Here is a tiny trained network, its code and every weight. The questions are about switching its units off for an input and a class, where a switched-off unit gives its printed mean instead of its output.

import numpy as np


def w(rows, s, z=0):
    codes = np.array(rows[::2]) - 128.0
    scale = np.full(codes.shape[1], s)
    scale[-1] = z or s
    return codes * scale


def norm(h):
    return h / np.sqrt((h * h).mean(-1, keepdims=True) + 1e-5)


def f(y):
    return np.maximum(y, 0)


def log_softmax(a):
    a = a - a.max(-1, keepdims=True)
    return a - np.log(np.exp(a).sum(-1, keepdims=True))


def net(x, mask):
    res = np.array(x, float).reshape(1, 3) / 4 @ E
    u = 0
    for l in range(3):
        y = f(norm(res) @ A[l][:, :-1].T + A[l][:, -1])
        res = res + np.where(mask[u : u + 13], y, B[l][:, -1]) @ B[l][:, :-1]
        u += 13
    return log_softmax(norm(res)[-1] @ U[:, :-1].T + U[:, -1])


A, B = {}, {}
E = w([
[19,128,254,111,138],'x0',
[149,149,150,157,237],'x1',
[225,160,204,100,64],'x2',
],0.002)
A[0] = w([
[150,97,241,141,84,146],'0.n1',
[20,49,172,130,90,168],'0.n2',
[228,200,213,150,230,70],'0.n3',
[196,188,95,165,113,118],'0.n4',
[122,134,130,128,134,90],'0.n5',
[143,158,228,190,171,121],'0.n6',
[232,152,120,115,111,71],'0.n7',
[75,127,74,128,164,95],'0.n8',
[155,150,59,110,131,66],'0.n9',
[248,164,142,76,40,26],'0.n10',
[121,201,86,191,254,121],'0.n11',
[87,111,218,115,79,2],'0.n12',
[120,149,117,161,194,91],'0.n13',
],0.0033,0.0025)
B[0] = w([
[92,157,173,90,134,223],'0.n1',
[58,188,161,99,109,255],'0.n2',
[147,243,106,110,154,209],'0.n3',
[101,105,198,107,107,203],'0.n4',
[124,125,126,125,139,128],'0.n5',
[97,155,104,70,162,198],'0.n6',
[134,140,190,175,117,195],'0.n7',
[98,94,126,170,146,180],'0.n8',
[117,79,145,119,88,165],'0.n9',
[105,107,133,253,85,220],'0.n10',
[157,53,124,85,127,232],'0.n11',
[113,138,172,62,140,165],'0.n12',
[149,89,135,97,120,165],'0.n13',
],0.0048,0.0023)
A[1] = w([
[127,158,119,130,180,113],'1.n1',
[204,104,157,168,95,107],'1.n2',
[207,125,114,112,205,88],'1.n3',
[254,142,142,155,100,115],'1.n4',
[107,71,192,156,119,117],'1.n5',
[205,69,136,184,203,49],'1.n6',
[147,60,184,214,69,65],'1.n7',
[125,121,138,142,174,117],'1.n8',
[101,125,121,156,140,78],'1.n9',
[52,120,180,246,139,2],'1.n10',
[104,66,151,144,174,14],'1.n11',
[210,89,59,208,138,91],'1.n12',
[115,65,102,235,162,92],'1.n13',
],0.0044,0.0019)
B[1] = w([
[158,92,105,96,67,165],'1.n1',
[147,60,147,119,14,228],'1.n2',
[226,126,24,165,1,195],'1.n3',
[111,139,190,66,1,252],'1.n4',
[162,111,79,64,134,196],'1.n5',
[110,144,110,222,1,195],'1.n6',
[187,28,43,127,56,237],'1.n7',
[132,112,111,90,123,159],'1.n8',
[145,150,95,125,135,139],'1.n9',
[226,114,103,146,98,176],'1.n10',
[96,121,93,73,163,156],'1.n11',
[185,63,244,182,127,255],'1.n12',
[160,195,211,92,208,207],'1.n13',
],0.0031,0.0019)
A[2] = w([
[39,73,86,147,173,80],'2.n1',
[162,35,36,184,173,78],'2.n2',
[239,205,75,72,192,3],'2.n3',
[172,186,151,255,103,139],'2.n4',
[180,78,93,172,145,66],'2.n5',
[111,156,137,128,161,113],'2.n6',
[183,221,140,153,117,29],'2.n7',
[169,209,163,251,118,10],'2.n8',
[219,81,58,127,183,33],'2.n9',
[126,12,120,98,193,133],'2.n10',
[27,125,123,151,44,148],'2.n11',
[61,141,71,193,80,68],'2.n12',
[69,136,139,122,254,144],'2.n13',
],0.0042,0.0019)
B[2] = w([
[203,133,63,137,72,185],'2.n1',
[56,139,205,123,181,218],'2.n2',
[197,112,145,193,189,151],'2.n3',
[64,85,109,73,106,193],'2.n4',
[135,116,215,169,146,184],'2.n5',
[154,117,127,126,94,154],'2.n6',
[96,113,95,115,220,149],'2.n7',
[3,148,155,43,130,147],'2.n8',
[119,118,199,182,153,187],'2.n9',
[71,87,96,103,178,203],'2.n10',
[181,166,108,179,200,251],'2.n11',
[120,173,137,205,143,155],'2.n12',
[181,111,82,118,39,211],'2.n13',
],0.0048,0.0027)
U = w([
[229,177,120,101,210,123],'0',
[137,130,100,133,145,1],'1',
[89,200,25,236,128,146],'2',
[64,216,196,56,115,184],'3',
[135,129,105,130,144,35],'4',
[90,66,4,56,148,135],'5',
[181,77,151,149,10,164],'6',
[108,41,178,177,210,153],'7',
],0.013,0.0083)

Each question gives the input, the list of numbers given to net, and the class t.
The units are the neurons (one row each of A and B). Each row of codes is followed by its name. A weight is (code - 128) times the scale printed after its matrix; where a second scale follows, it is the last column's (A, B and U).
mask holds one flag per neuron, layer by layer. A switched-off neuron (its flag False) gives its mean, the last column of its row in B, instead of its output. The means were averaged over made-up inputs and are rounded, as every weight is.
A unit's drop is (log p(t) with every unit on - log p(t) with that unit switched off) / (log p(t) with every unit on - log p(t) with every unit switched off).
The circuit of an input: a set's keep is (log p(t) with only the set's units on - log p(t) with every unit switched off) / (log p(t) with every unit on - log p(t) with every unit switched off). Starting from the 12 units with the biggest drops (on a tie, the unit counted first), units are removed one at a time, each time the one whose removal leaves the highest keep (on an exact tie, the one counted first), for as long as the keep stays at least 0.8.
units of the circuit, in order: the units of the circuit, biggest drop first
most important unit: the unit with the biggest drop
k most important neurons of layer l: the k neurons of layer l with the biggest drops, biggest first
drop when u is switched off: that unit's drop, to one decimal
input [1,-5,-1], class 3: units of the circuit, in order => [0.n2]
input [4,6,8], class 0: units of the circuit, in order => [0.n3; 0.n2]
input [1,6,2], class 0: units of the circuit, in order => [0.n3; 2.n3]
input [-3,6,6], class 3: 2 most important neurons of layer 0 => [0.n3; 0.n10]
input [7,1,-7], class 5: 2 most important neurons of layer 0 => [0.n10; 0.n3]
input [-6,-7,-6], class 7: 2 most important neurons of layer 0 => [0.n2; 0.n1]
input [8,0,-8], class 2: 4 most important neurons of layer 2 => [2.n11; 2.n1; 2.n4; 2.n12]
input [2,-4,3], class 3: 2 most important neurons of layer 0 => [0.n1; 0.n12]
input [1,5,-1], class 0: 3 most important neurons of layer 0 => [0.n3; 0.n10; 0.n6]
input [8,-5,-8], class 2: 2 most important neurons of layer 2 => [2.n11; 2.n1]
input [2,5,-1], class 0: 2 most important neurons of layer 0 => [0.n3; 0.n6]
input [7,6,-3], class 5: 2 most important neurons of layer 2 => [2.n13; 2.n2]
input [4,-7,7], class 3: 2 most important neurons of layer 2 => [2.n13; 2.n1]
input [-2,-1,-3], class 7: most important unit => 0.n2
input [2,6,-1], class 0: 3 most important neurons of layer 0 => [0.n3; 0.n6; 0.n10]
input [1,6,1], class 0: drop when 0.n3 is switched off => 0.5
input [-1,2,6], class 3: drop when 0.n3 is switched off => 1.4
input [-2,-2,-2], class 7: drop when 0.n2 is switched off => 1.0
input [6,-8,-6], class 2: 3 most important neurons of layer 1 => [1.n4; 1.n13; 1.n12]
input [-6,6,-4], class 7: most important unit => 2.n2
input [8,2,-7], class 5: 2 most important neurons of layer 2 => [2.n13; 2.n1]
